Here is a tiny trained network, its code and every weight. The questions are about switching its units off for an input and a target symbol, where a switched-off unit gives its printed mean instead of its output.

import numpy as np


def w(rows, s, z=0):
    codes = np.array(rows[::2]) - 128.0
    scale = np.full(codes.shape[1], s)
    scale[-1] = z or s
    return codes * scale


def f(y):
    return np.maximum(y, 0)


def softmax(a):
    e = np.exp(a - a.max(-1, keepdims=True))
    return e / e.sum(-1, keepdims=True)


def log_softmax(a):
    a = a - a.max(-1, keepdims=True)
    return a - np.log(np.exp(a).sum(-1, keepdims=True))


def net(x, mask):
    ids = ['αγδεζθμξπστφψω'.index(c) for c in x.split()]
    T = len(ids)
    res = E[ids] + P[:T]
    u = 0
    for l in range(3):
        r = res
        for j in range(2):
            rows = slice(4 * j, 4 * j + 4)
            q, k, v = (r @ M[l][rows].T for M in (Q, K, V))
            z = softmax(np.where(np.tri(T) > 0, q @ k.T / 4**0.5, -1e9)) @ v
            o = O[l][rows]
            res = res + np.where(mask[u + j], z, o[:, -1]) @ o[:, :-1]
        u += 2
        y = f(res @ A[l][:, :-1].T + A[l][:, -1])
        res = res + np.where(mask[u : u + 4], y, B[l][:, -1]) @ B[l][:, :-1]
        u += 4
    return log_softmax(res[-1] @ U[:, :-1].T + U[:, -1])


Q, K, V, O, A, B = {}, {}, {}, {}, {}, {}
E = w([
[132,204,141,39,141,75],'α',
[118,255,80,99,110,130],'γ',
[195,142,217,142,118,105],'δ',
[183,180,121,174,113,149],'ε',
[171,183,149,105,136,108],'ζ',
[130,167,50,144,156,220],'θ',
[57,138,110,6,168,178],'μ',
[107,93,57,104,196,192],'ξ',
[191,175,110,155,152,120],'π',
[160,46,223,84,167,178],'σ',
[131,221,86,91,136,126],'τ',
[202,80,139,188,166,205],'φ',
[103,174,232,57,93,135],'ψ',
[208,168,105,221,128,147],'ω',
],0.0087)
P = w([
[126,139,135,158,124,98],'0',
[194,91,78,76,55,114],'1',
[92,142,145,172,157,140],'2',
[206,104,87,59,55,157],'3',
[97,170,158,161,188,149],'4',
[218,102,92,47,59,178],'5',
[90,184,173,156,203,165],'6',
[224,106,90,31,61,195],'7',
[88,196,184,150,219,177],'8',
[235,91,86,17,78,205],'9',
[85,205,197,144,234,188],'10',
[244,95,75,3,81,218],'11',
[92,214,212,148,237,189],'12',
],0.0066)
Q[0] = w([
[139,184,154,118,231,202],'L0H1',
[129,7,49,120,20,73],'L0H1',
[104,213,152,133,249,183],'L0H1',
[87,128,125,160,185,43],'L0H1',
[116,158,159,143,197,207],'L0H2',
[158,128,135,88,152,253],'L0H2',
[105,193,171,153,193,166],'L0H2',
[141,132,136,85,174,242],'L0H2',
],0.0081)
K[0] = w([
[118,152,156,121,196,160],'L0H1',
[150,95,117,106,2,102],'L0H1',
[117,149,156,163,204,144],'L0H1',
[115,175,126,177,117,63],'L0H1',
[62,117,159,130,196,167],'L0H2',
[136,107,113,97,211,221],'L0H2',
[94,128,181,147,183,131],'L0H2',
[116,124,114,120,200,229],'L0H2',
],0.0096)
V[0] = w([
[155,142,87,98,255,169],'L0H1',
[170,74,88,113,161,179],'L0H1',
[146,108,139,60,131,164],'L0H1',
[108,150,141,152,153,94],'L0H1',
[130,145,179,89,251,251],'L0H2',
[116,139,103,139,203,193],'L0H2',
[131,149,91,153,85,68],'L0H2',
[205,154,116,59,190,236],'L0H2',
],0.0056)
O[0] = w([
[192,174,182,94,200,175,193],'L0H1',
[239,139,97,97,155,194,142],'L0H1',
[176,153,147,113,66,202,160],'L0H1',
[85,151,156,151,165,74,120],'L0H1',
[116,144,160,111,215,254,254],'L0H2',
[147,93,132,111,223,176,177],'L0H2',
[123,115,129,105,81,11,80],'L0H2',
[177,141,147,102,171,212,255],'L0H2',
],0.0055,0.0036)
A[0] = w([
[101,202,115,215,251,160,221],'L0N1',
[150,115,157,38,11,171,232],'L0N2',
[196,144,37,96,90,192,255],'L0N3',
[255,202,117,128,117,92,117],'L0N4',
],0.005,0.0026)
B[0] = w([
[44,155,131,213,146,209,254],'L0N1',
[192,131,179,97,3,174,218],'L0N2',
[194,141,57,110,97,213,255],'L0N3',
[226,248,203,86,132,102,181],'L0N4',
],0.006,0.0062)
Q[1] = w([
[165,181,34,93,72,125],'L1H1',
[156,43,42,101,45,103],'L1H1',
[207,148,146,68,164,114],'L1H1',
[227,147,170,190,89,168],'L1H1',
[254,205,177,91,121,179],'L1H2',
[216,58,51,57,64,136],'L1H2',
[38,90,146,174,151,133],'L1H2',
[52,18,96,207,129,98],'L1H2',
],0.0086)
K[1] = w([
[214,32,133,66,101,185],'L1H1',
[172,107,61,74,58,131],'L1H1',
[150,177,69,175,169,254],'L1H1',
[83,188,145,38,200,155],'L1H1',
[110,118,159,92,176,208],'L1H2',
[191,74,93,58,83,209],'L1H2',
[115,158,149,146,105,27],'L1H2',
[126,157,89,123,45,27],'L1H2',
],0.0083)
V[1] = w([
[116,190,155,72,119,138],'L1H1',
[116,133,131,44,169,103],'L1H1',
[125,131,84,113,116,164],'L1H1',
[106,137,81,94,128,167],'L1H1',
[200,130,111,207,139,137],'L1H2',
[127,34,134,120,166,127],'L1H2',
[84,164,33,144,129,148],'L1H2',
[146,171,246,103,112,106],'L1H2',
],0.011)
O[1] = w([
[133,102,158,139,192,84,254],'L1H1',
[255,174,124,177,223,116,85],'L1H1',
[130,83,181,146,89,103,237],'L1H1',
[136,89,154,154,107,110,247],'L1H1',
[85,226,142,137,98,212,214],'L1H2',
[196,90,93,69,85,234,56],'L1H2',
[126,114,148,203,102,127,160],'L1H2',
[115,140,120,75,190,90,152],'L1H2',
],0.01,0.0065)
A[1] = w([
[118,121,120,108,85,172,110],'L1N1',
[148,240,84,180,254,117,255],'L1N2',
[198,64,155,86,51,93,77],'L1N3',
[165,68,210,203,146,91,252],'L1N4',
],0.0065,0.0034)
B[1] = w([
[163,172,130,123,112,129,175],'L1N1',
[167,199,113,165,254,207,255],'L1N2',
[185,54,7,108,149,141,192],'L1N3',
[135,1,159,204,138,96,219],'L1N4',
],0.0076,0.0096)
Q[2] = w([
[169,119,186,147,114,146],'L2H1',
[57,117,216,122,139,102],'L2H1',
[57,114,201,91,151,127],'L2H1',
[189,126,108,170,120,124],'L2H1',
[137,149,6,124,142,111],'L2H2',
[146,69,207,34,22,67],'L2H2',
[109,132,125,153,253,194],'L2H2',
[203,198,42,230,142,149],'L2H2',
],0.0053)
K[2] = w([
[168,137,176,154,104,138],'L2H1',
[91,160,171,214,162,153],'L2H1',
[83,222,146,203,198,189],'L2H1',
[186,85,156,98,55,95],'L2H1',
[168,96,152,38,165,113],'L2H2',
[148,111,34,157,94,103],'L2H2',
[48,161,240,114,162,127],'L2H2',
[164,72,254,100,165,198],'L2H2',
],0.0052)
V[2] = w([
[59,154,152,179,184,176],'L2H1',
[111,129,87,153,62,155],'L2H1',
[101,174,76,114,131,100],'L2H1',
[192,140,72,36,48,64],'L2H1',
[68,134,157,178,72,3],'L2H2',
[138,191,40,252,181,114],'L2H2',
[236,110,53,58,124,191],'L2H2',
[188,187,35,220,210,185],'L2H2',
],0.0045)
O[2] = w([
[68,129,145,141,63,83,177],'L2H1',
[109,79,130,162,137,175,110],'L2H1',
[146,116,146,173,143,75,93],'L2H1',
[193,106,131,135,209,144,43],'L2H1',
[19,107,137,167,229,110,47],'L2H2',
[119,164,79,180,122,8,197],'L2H2',
[251,88,134,146,81,177,114],'L2H2',
[185,181,57,164,68,1,246],'L2H2',
],0.0056,0.012)
A[2] = w([
[76,198,188,90,217,129,79],'L2N1',
[194,38,75,148,130,120,4],'L2N2',
[1,201,123,127,92,131,91],'L2N3',
[94,116,179,253,128,117,124],'L2N4',
],0.0069,0.0036)
B[2] = w([
[66,167,96,226,173,253,215],'L2N1',
[55,101,18,164,136,129,216],'L2N2',
[75,86,17,40,87,111,251],'L2N3',
[181,35,209,76,170,8,252],'L2N4',
],0.0061,0.012)
U = w([
[189,160,153,162,193,93,60],'α',
[121,40,81,144,182,74,48],'γ',
[147,170,44,57,176,153,116],'δ',
[91,131,102,108,114,112,185],'ε',
[145,168,117,146,133,108,93],'ζ',
[100,59,159,47,100,59,226],'θ',
[176,94,221,144,196,84,145],'μ',
[146,108,254,186,60,98,238],'ξ',
[121,171,100,119,82,96,127],'π',
[143,229,218,138,103,203,212],'σ',
[138,113,138,138,144,69,157],'τ',
[90,127,81,188,49,174,6],'φ',
[93,120,149,171,236,188,151],'ψ',
[56,129,62,83,70,122,64],'ω',
],0.0057,0.0025)

Each question gives the input, a string of symbols that net reads in full, and the target symbol t.
The units are the heads (4 rows each of Q, K, V and O) and the neurons (one row each of A and B). Each row of codes is followed by its name. A weight is (code - 128) times the scale printed after its matrix; where a second scale follows, it is the last column's (O, A, B and U).
mask holds one flag per unit, layer by layer, with each layer's heads first. A switched-off unit (its flag False) gives its mean, the last column of its rows in O or B, instead of its output. The means were averaged over made-up inputs and are rounded, as every weight is.
A unit's drop is (log p(t) with every unit on - log p(t) with that unit switched off) / (log p(t) with every unit on - log p(t) with every unit switched off).
The circuit of an input: a set's keep is (log p(t) with only the set's units on - log p(t) with every unit switched off) / (log p(t) with every unit on - log p(t) with every unit switched off). Starting from the 12 units with the biggest drops (on a tie, the unit counted first), units are removed one at a time, each time the one whose removal leaves the highest keep (on an exact tie, the one counted first), for as long as the keep stays at least 0.8.
units of the circuit, in order: the units of the circuit, biggest drop first
most important unit: the unit with the biggest drop
top k neurons: the k neurons with the biggest drops, biggest first
k most important neurons of layer l: the k neurons of layer l with the biggest drops, biggest first
heads that matter: for each layer, one digit per head in row order, 1 if its drop is at least 0.15 and else 0, layers parted by /
input θ α ω α π α μ ω ψ α ψ ω, target γ: heads that matter -> 01 / 11 / 00
input ψ σ π, target ψ: units of the circuit, in order -> L2H2, L1N2, L0N2
input ψ σ τ α, target δ: units of the circuit, in order -> L1H2, L0N1, L2H1, L1N4
input γ ε ω α ψ γ ψ, target ψ: units of the circuit, in order -> L2N1, L2H2, L1H2
input σ μ σ σ φ ψ ψ ψ ε ψ ψ θ σ, target ψ: units of the circuit, in order -> L2N1, L0H2, L0N3, L1H1
input ξ θ α ζ, target ξ: units of the circuit, in order -> L1H2, L2N3, L1N2
input ω ψ γ, target ω: most important unit -> L2N3
input τ θ ξ ξ γ π σ ω θ μ ξ α ξ, target ξ: heads that matter -> 11 / 11 / 00
input ψ ψ θ ε ψ π ψ α ψ μ θ π θ, target θ: top 2 neurons -> L0N1, L2N4
input ψ μ φ ξ ε ε, target φ: top 2 neurons -> L1N3, L2N2
input δ σ ξ ψ ξ σ ξ ξ ψ π τ, target ψ: heads that matter -> 00 / 00 / 00
input α ω σ θ ψ ψ σ α α θ ξ μ σ, target ξ: heads that matter -> 01 / 10 / 11
input σ φ ε ω α ψ π α ε ξ θ ψ, target ξ: heads that matter -> 01 / 01 / 00
input σ α ω σ ω ψ θ ξ ζ μ, target γ: top 2 neurons -> L2N2, L1N3
input σ γ γ ω ψ μ ψ φ γ ψ ω ζ γ, target ω: heads that matter -> 00 / 10 / 11
input ε σ φ δ μ τ ω ξ γ σ δ ε, target δ: heads that matter -> 00 / 01 / 10
input ε σ ψ ξ μ δ τ, target μ: heads that matter -> 01 / 11 / 00
input ψ ε θ δ ψ σ μ, target ψ: top 2 neurons -> L0N3, L2N1
input α ω α ψ σ ψ φ φ μ ψ, target γ: most important unit -> L0H2
input ω τ φ ψ φ α σ ω, target δ: units of the circuit, in order -> L1H2, L0H2, L1N4
input θ μ σ ψ ψ δ δ θ, target ξ: heads that matter -> 00 / 11 / 00
input δ σ ξ ζ ζ ω α ζ μ, target α: most important unit -> L1H1
input ω ψ μ δ, target γ: top 3 neurons -> L2N2, L1N3, L1N4
input π α σ θ ψ ξ π ξ ψ δ, target φ: 2 most important neurons of layer 2 -> L2N2, L2N4
input ψ ξ σ σ ψ φ, target σ: heads that matter -> 00 / 01 / 00
input θ ω γ ω ψ ω ω, target ψ: top 2 neurons -> L1N2, L2N1
input ψ ξ α ε π μ ζ ψ ω ξ ω, target ω: most important unit -> L0N1
input γ ψ σ ω ψ ξ ω, target ψ: top 2 neurons -> L0N3, L1N2
